Here is a tiny trained network, its code and every weight. The questions are about switching its units off for an input and a target symbol, where a switched-off unit gives its printed mean instead of its output.

import numpy as np


def w(rows, s, z=0):
    codes = np.array(rows[::2]) - 128.0
    scale = np.full(codes.shape[1], s)
    scale[-1] = z or s
    return codes * scale


def norm(h):
    return h / np.sqrt((h * h).mean(-1, keepdims=True) + 1e-5)


def f(y):
    return np.maximum(y, 0)


def softmax(a):
    e = np.exp(a - a.max(-1, keepdims=True))
    return e / e.sum(-1, keepdims=True)


def log_softmax(a):
    a = a - a.max(-1, keepdims=True)
    return a - np.log(np.exp(a).sum(-1, keepdims=True))


def net(x, mask):
    ids = ['ΓΛαεστ'.index(c) for c in x.split()]
    T = len(ids)
    res = E[ids] + P[:T]
    u = 0
    for l in range(3):
        r = norm(res)
        for j in range(2):
            rows = slice(2 * j, 2 * j + 2)
            q, k, v = (r @ M[l][rows].T for M in (Q, K, V))
            z = softmax(np.where(np.tri(T) > 0, q @ k.T / 2**0.5, -1e9)) @ v
            o = O[l][rows]
            res = res + np.where(mask[u + j], z, o[:, -1]) @ o[:, :-1]
        u += 2
        y = f(norm(res) @ A[l][:, :-1].T + A[l][:, -1])
        res = res + np.where(mask[u : u + 4], y, B[l][:, -1]) @ B[l][:, :-1]
        u += 4
    return log_softmax(norm(res)[-1] @ U[:, :-1].T + U[:, -1])


Q, K, V, O, A, B = {}, {}, {}, {}, {}, {}
E = w([
[11,87,206,106,122,123,238],'Γ',
[66,126,109,161,211,7,137],'Λ',
[90,171,124,184,54,144,246],'α',
[67,189,170,74,19,126,187],'ε',
[35,244,147,101,125,216,132],'σ',
[71,112,123,119,70,96,61],'τ',
],0.013)
P = w([
[119,126,124,116,76,139,133],'0',
[54,118,148,186,89,72,89],'1',
[162,121,116,101,107,155,165],'2',
[55,140,130,170,99,85,87],'3',
[192,138,118,60,109,166,140],'4',
[60,159,121,165,110,94,89],'5',
[155,111,77,6,122,161,139],'6',
[63,157,105,166,124,104,90],'7',
],0.016)
Q[0] = w([
[154,150,214,225,197,154,81],'0.h0',
[168,106,58,84,229,78,170],'0.h0',
[79,179,222,254,177,76,105],'0.h1',
[99,122,211,74,68,201,208],'0.h1',
],0.0098)
K[0] = w([
[2,116,132,197,106,159,98],'0.h0',
[166,88,147,113,58,156,138],'0.h0',
[63,161,98,198,160,75,83],'0.h1',
[91,197,149,108,83,181,191],'0.h1',
],0.011)
V[0] = w([
[48,158,62,181,111,172,152],'0.h0',
[152,164,44,2,156,12,159],'0.h0',
[181,244,143,105,169,117,189],'0.h1',
[184,91,114,76,152,73,146],'0.h1',
],0.0049)
O[0] = w([
[183,201,34,68,15,18,68,251],'0.h0',
[93,159,239,221,159,71,3,220],'0.h0',
[197,116,141,206,156,170,108,55],'0.h1',
[106,27,158,88,188,170,254,5],'0.h1',
],0.0067,0.0026)
A[0] = w([
[126,70,112,26,141,160,161,4],'0.n0',
[253,132,67,214,150,159,225,50],'0.n1',
[145,51,146,79,87,138,48,114],'0.n2',
[90,108,46,223,183,88,107,29],'0.n3',
],0.0074,0.004)
B[0] = w([
[143,165,60,177,192,111,85,183],'0.n0',
[69,9,102,138,141,132,139,151],'0.n1',
[162,81,131,70,21,77,170,255],'0.n2',
[185,159,199,143,169,188,114,194],'0.n3',
],0.011,0.0026)
Q[1] = w([
[102,143,193,184,136,134,142],'1.h0',
[247,148,130,74,152,155,169],'1.h0',
[170,82,129,87,166,137,129],'1.h1',
[110,90,141,168,140,125,114],'1.h1',
],0.016)
K[1] = w([
[51,102,83,178,106,29,82],'1.h0',
[215,46,128,117,91,151,206],'1.h0',
[189,66,147,144,109,54,224],'1.h1',
[4,145,158,134,103,80,101],'1.h1',
],0.012)
V[1] = w([
[156,190,182,30,135,123,46],'1.h0',
[235,121,146,248,71,58,67],'1.h0',
[135,91,90,254,75,112,170],'1.h1',
[142,163,116,119,197,191,86],'1.h1',
],0.0074)
O[1] = w([
[97,32,177,149,217,119,148,211],'1.h0',
[227,216,126,139,200,136,12,143],'1.h0',
[255,201,86,193,81,76,123,106],'1.h1',
[94,83,58,130,20,115,63,3],'1.h1',
],0.0065,0.0046)
A[1] = w([
[86,135,161,112,81,65,91,2],'1.n0',
[50,198,102,73,135,107,104,121],'1.n1',
[105,110,1,98,162,113,104,16],'1.n2',
[198,185,48,135,130,173,164,241],'1.n3',
],0.0095,0.0044)
B[1] = w([
[141,98,103,198,126,171,134,217],'1.n0',
[163,79,89,183,118,138,165,254],'1.n1',
[8,171,181,192,102,67,194,136],'1.n2',
[98,135,91,57,125,83,75,158],'1.n3',
],0.011,0.0083)
Q[2] = w([
[161,252,140,170,114,162,122],'2.h0',
[116,184,113,11,173,144,127],'2.h0',
[184,93,95,51,191,136,149],'2.h1',
[99,125,102,66,101,157,150],'2.h1',
],0.011)
K[2] = w([
[127,144,45,209,145,15,172],'2.h0',
[254,75,180,63,76,71,159],'2.h0',
[158,124,223,52,31,198,65],'2.h1',
[161,118,119,98,123,165,164],'2.h1',
],0.011)
V[2] = w([
[209,28,118,125,112,1,124],'2.h0',
[185,171,184,179,169,46,237],'2.h0',
[46,154,38,176,246,116,133],'2.h1',
[141,104,151,156,113,90,125],'2.h1',
],0.0088)
O[2] = w([
[72,79,112,48,235,173,57,214],'2.h0',
[217,83,88,2,207,153,196,132],'2.h0',
[149,85,202,35,127,77,126,121],'2.h1',
[105,118,157,114,148,164,61,250],'2.h1',
],0.011,0.0026)
A[2] = w([
[139,114,244,49,184,50,58,117],'2.n0',
[194,110,234,96,168,71,86,147],'2.n1',
[135,45,43,206,161,126,97,92],'2.n2',
[230,146,60,250,157,197,191,2],'2.n3',
],0.011,0.0069)
B[2] = w([
[197,162,199,138,104,117,138,255],'2.n0',
[176,136,218,117,185,123,108,233],'2.n1',
[111,125,129,114,175,168,115,202],'2.n2',
[252,149,83,192,145,131,161,168],'2.n3',
],0.021,0.0082)
U = w([
[108,64,134,83,54,149,243,139],'Γ',
[154,165,234,126,127,107,125,250],'Λ',
[129,226,64,63,75,66,93,106],'α',
[207,146,71,237,128,178,188,2],'ε',
[60,155,159,254,40,118,140,117],'σ',
[52,144,137,168,179,236,119,144],'τ',
],0.0077,0.0022)

Each question gives the input, a string of symbols that net reads in full, and the target symbol t.
The units are the heads (2 rows each of Q, K, V and O) and the neurons (one row each of A and B). Each row of codes is followed by its name. A weight is (code - 128) times the scale printed after its matrix; where a second scale follows, it is the last column's (O, A, B and U).
mask holds one flag per unit, layer by layer, with each layer's heads first. A switched-off unit (its flag False) gives its mean, the last column of its rows in O or B, instead of its output. The means were averaged over made-up inputs and are rounded, as every weight is.
A unit's drop is (log p(t) with every unit on - log p(t) with that unit switched off) / (log p(t) with every unit on - log p(t) with every unit switched off).
The circuit of an input: a set's keep is (log p(t) with only the set's units on - log p(t) with every unit switched off) / (log p(t) with every unit on - log p(t) with every unit switched off). Starting from the 12 units with the biggest drops (on a tie, the unit counted first), units are removed one at a time, each time the one whose removal leaves the highest keep (on an exact tie, the one counted first), for as long as the keep stays at least 0.8.
circuit, biggest first: the units of the circuit, biggest drop first
k most important neurons: the k neurons with the biggest drops, biggest first
heads that matter: for each layer, one digit per head in row order, 1 if its drop is at least 0.15 and else 0, layers parted by /
input Λ τ τ Γ Γ τ τ, target Γ: heads that matter	00 / 10 / 00
input τ τ ε τ σ τ Λ, target σ: heads that matter	00 / 00 / 10
input σ Γ α, target σ: circuit, biggest first	[2.h0, 1.h1]
input Λ Λ Γ σ ε Γ τ, target ε: 2 most important neurons	[0.n0, 1.n3]
input Γ τ ε τ τ τ ε, target τ: heads that matter	00 / 00 / 11
input τ α Γ α τ, target Γ: heads that matter	10 / 10 / 01
input Γ α σ, target Γ: heads that matter	10 / 00 / 00
input τ Γ Λ ε τ ε Λ, target τ: circuit, biggest first	[2.h1, 2.h0]
input τ α α, target τ: 3 most important neurons	[0.n1, 1.n3, 0.n2]
input Γ ε τ ε ε α σ, target ε: heads that matter	00 / 10 / 11
input τ τ Λ, target τ: heads that matter	10 / 00 / 11
input σ τ σ α Γ, target σ: most important neuron	[0.n0]
input ε α Λ Γ Γ τ Λ, target Γ: circuit, biggest first	[1.h0, 2.n1]
input ε Λ τ ε Λ ε Λ σ, target σ: circuit, biggest first	[1.n1, 2.h0, 1.h1]
input τ Γ ε ε Γ, target ε: circuit, biggest first	[2.h1, 2.n3]
input ε Λ α Λ ε Γ τ σ, target σ: heads that matter	00 / 01 / 11
input σ τ Λ, target σ: heads that matter	10 / 00 / 10
input τ Γ τ α τ σ α, target τ: most important neuron	[0.n2]
input α τ τ Γ σ ε, target σ: circuit, biggest first	[1.h1, 2.h0]
input α α Γ, target α: heads that matter	10 / 11 / 00
